Below is a small trained network, with its code and all its weights. Each question gives an input and a class and asks what happens when units are switched off, that is, made to give their printed mean instead of their output.

import numpy as np


def w(rows, s, z=0):
    codes = np.array(rows[::2]) - 128.0
    scale = np.full(codes.shape[1], s)
    scale[-1] = z or s
    return codes * scale


def f(y):
    return y / 2 * (1 + np.tanh(0.7978845608 * (y + 0.044715 * y**3)))


def log_softmax(a):
    a = a - a.max(-1, keepdims=True)
    return a - np.log(np.exp(a).sum(-1, keepdims=True))


def net(x, mask):
    res = np.array(x, float).reshape(1, 4) / 4 @ E
    y = f(res @ A[0][:, :-1].T + A[0][:, -1])
    res = res + np.where(mask, y, B[0][:, -1]) @ B[0][:, :-1]
    return log_softmax(res[-1] @ U[:, :-1].T + U[:, -1])


A, B = {}, {}
E = w([
[185,170,142,112,150,89,95,253,48,82,195,134],'x0',
[172,143,46,92,129,58,111,198,185,180,99,76],'x1',
[131,147,125,122,90,156,139,139,90,114,68,80],'x2',
[115,131,168,54,63,35,49,58,148,74,173,78],'x3',
],0.012)
A[0] = w([
[159,132,59,184,194,187,217,152,138,185,107,125,65],'neuron 0',
[140,168,151,111,122,105,112,201,81,65,165,146,4],'neuron 1',
[91,209,181,109,93,162,161,46,48,85,189,175,142],'neuron 2',
[172,118,26,97,150,111,101,169,154,199,101,105,178],'neuron 3',
[116,114,112,165,131,174,205,145,127,170,128,148,62],'neuron 4',
[103,133,97,182,172,149,163,145,85,149,133,141,79],'neuron 5',
[185,125,108,123,218,93,106,170,5,128,133,130,69],'neuron 6',
[161,88,61,195,141,168,160,165,140,161,88,169,70],'neuron 7',
[140,196,2,117,129,76,125,191,223,185,71,116,159],'neuron 8',
[77,95,206,205,148,184,113,111,56,84,107,205,134],'neuron 9',
[43,77,130,57,110,90,118,64,114,120,144,62,44],'neuron 10',
[92,21,72,122,118,170,167,43,214,178,50,119,71],'neuron 11',
[129,92,77,75,112,87,95,143,145,129,131,98,76],'neuron 12',
],0.0094,0.0019)
B[0] = w([
[187,96,200,102,84,32,82,121,153,14,147,66,222],'neuron 0',
[121,161,57,203,147,58,122,175,91,33,34,164,185],'neuron 1',
[151,131,186,72,91,214,177,81,116,178,220,127,200],'neuron 2',
[118,60,132,108,127,198,158,100,79,210,181,126,190],'neuron 3',
[118,105,137,141,16,121,117,120,209,49,51,89,186],'neuron 4',
[177,123,179,91,96,9,94,84,184,114,124,141,176],'neuron 5',
[73,213,54,190,211,125,79,194,62,129,101,201,192],'neuron 6',
[168,138,217,111,89,78,89,141,200,122,61,133,201],'neuron 7',
[114,50,132,57,87,199,175,60,55,217,243,129,212],'neuron 8',
[84,55,101,20,97,148,200,88,32,228,227,71,217],'neuron 9',
[198,159,206,146,10,72,28,136,187,58,15,119,197],'neuron 10',
[19,205,35,255,208,118,90,200,39,128,71,217,254],'neuron 11',
[146,133,188,60,165,110,141,89,176,147,166,103,165],'neuron 12',
],0.0073,0.019)
U = w([
[105,95,113,60,135,186,176,88,87,176,173,120,251],'0',
[52,183,62,249,167,135,108,162,77,84,126,191,79],'1',
[188,140,158,90,114,86,84,101,203,44,128,102,54],'2',
],0.011,0.0015)

Each question gives the input, the list of numbers given to net, and the class t.
The units are the neurons (one row each of A and B). Each row of codes is followed by its name. A weight is (code - 128) times the scale printed after its matrix; where a second scale follows, it is the last column's (A, B and U).
mask holds one flag per neuron, in row order. A switched-off neuron (its flag False) gives its mean, the last column of its row in B, instead of its output. The means were averaged over made-up inputs and are rounded, as every weight is.
A unit's drop is (log p(t) with every unit on - log p(t) with that unit switched off) / (log p(t) with every unit on - log p(t) with every unit switched off).
unit that matters most: the unit with the biggest drop
top k neurons: the k neurons with the biggest drops, biggest first
drop when u is switched off: that unit's drop, to one decimal
input [-8,6,-7,-5], class 1: top 2 neurons -> (neuron 11; neuron 9)
input [-3,8,6,8], class 0: top 3 neurons -> (neuron 8; neuron 3; neuron 0)
input [2,5,7,-6], class 2: top neuron -> (neuron 0)
input [5,4,-7,-6], class 2: top 2 neurons -> (neuron 11; neuron 0)
input [8,3,-3,7], class 1: top 2 neurons -> (neuron 6; neuron 1)
input [-2,-4,-4,4], class 0: top 4 neurons -> (neuron 0; neuron 2; neuron 7; neuron 4)
input [8,7,-5,5], class 1: top 2 neurons -> (neuron 1; neuron 6)
input [5,5,3,-2], class 0: top 3 neurons -> (neuron 11; neuron 8; neuron 3)
input [-8,7,-8,2], class 1: top 3 neurons -> (neuron 11; neuron 9; neuron 2)
input [4,-6,0,-4], class 0: top 2 neurons -> (neuron 9; neuron 11)
input [5,-5,7,-4], class 0: top 4 neurons -> (neuron 9; neuron 11; neuron 2; neuron 10)
input [-6,5,-3,4], class 1: drop when neuron 10 is switched off -> 0.1
input [-8,0,-2,-3], class 1: drop when neuron 11 is switched off -> 5.2
input [5,3,7,5], class 1: drop when neuron 4 is switched off -> 0.1
input [0,4,-1,-3], class 0: unit that matters most -> neuron 8
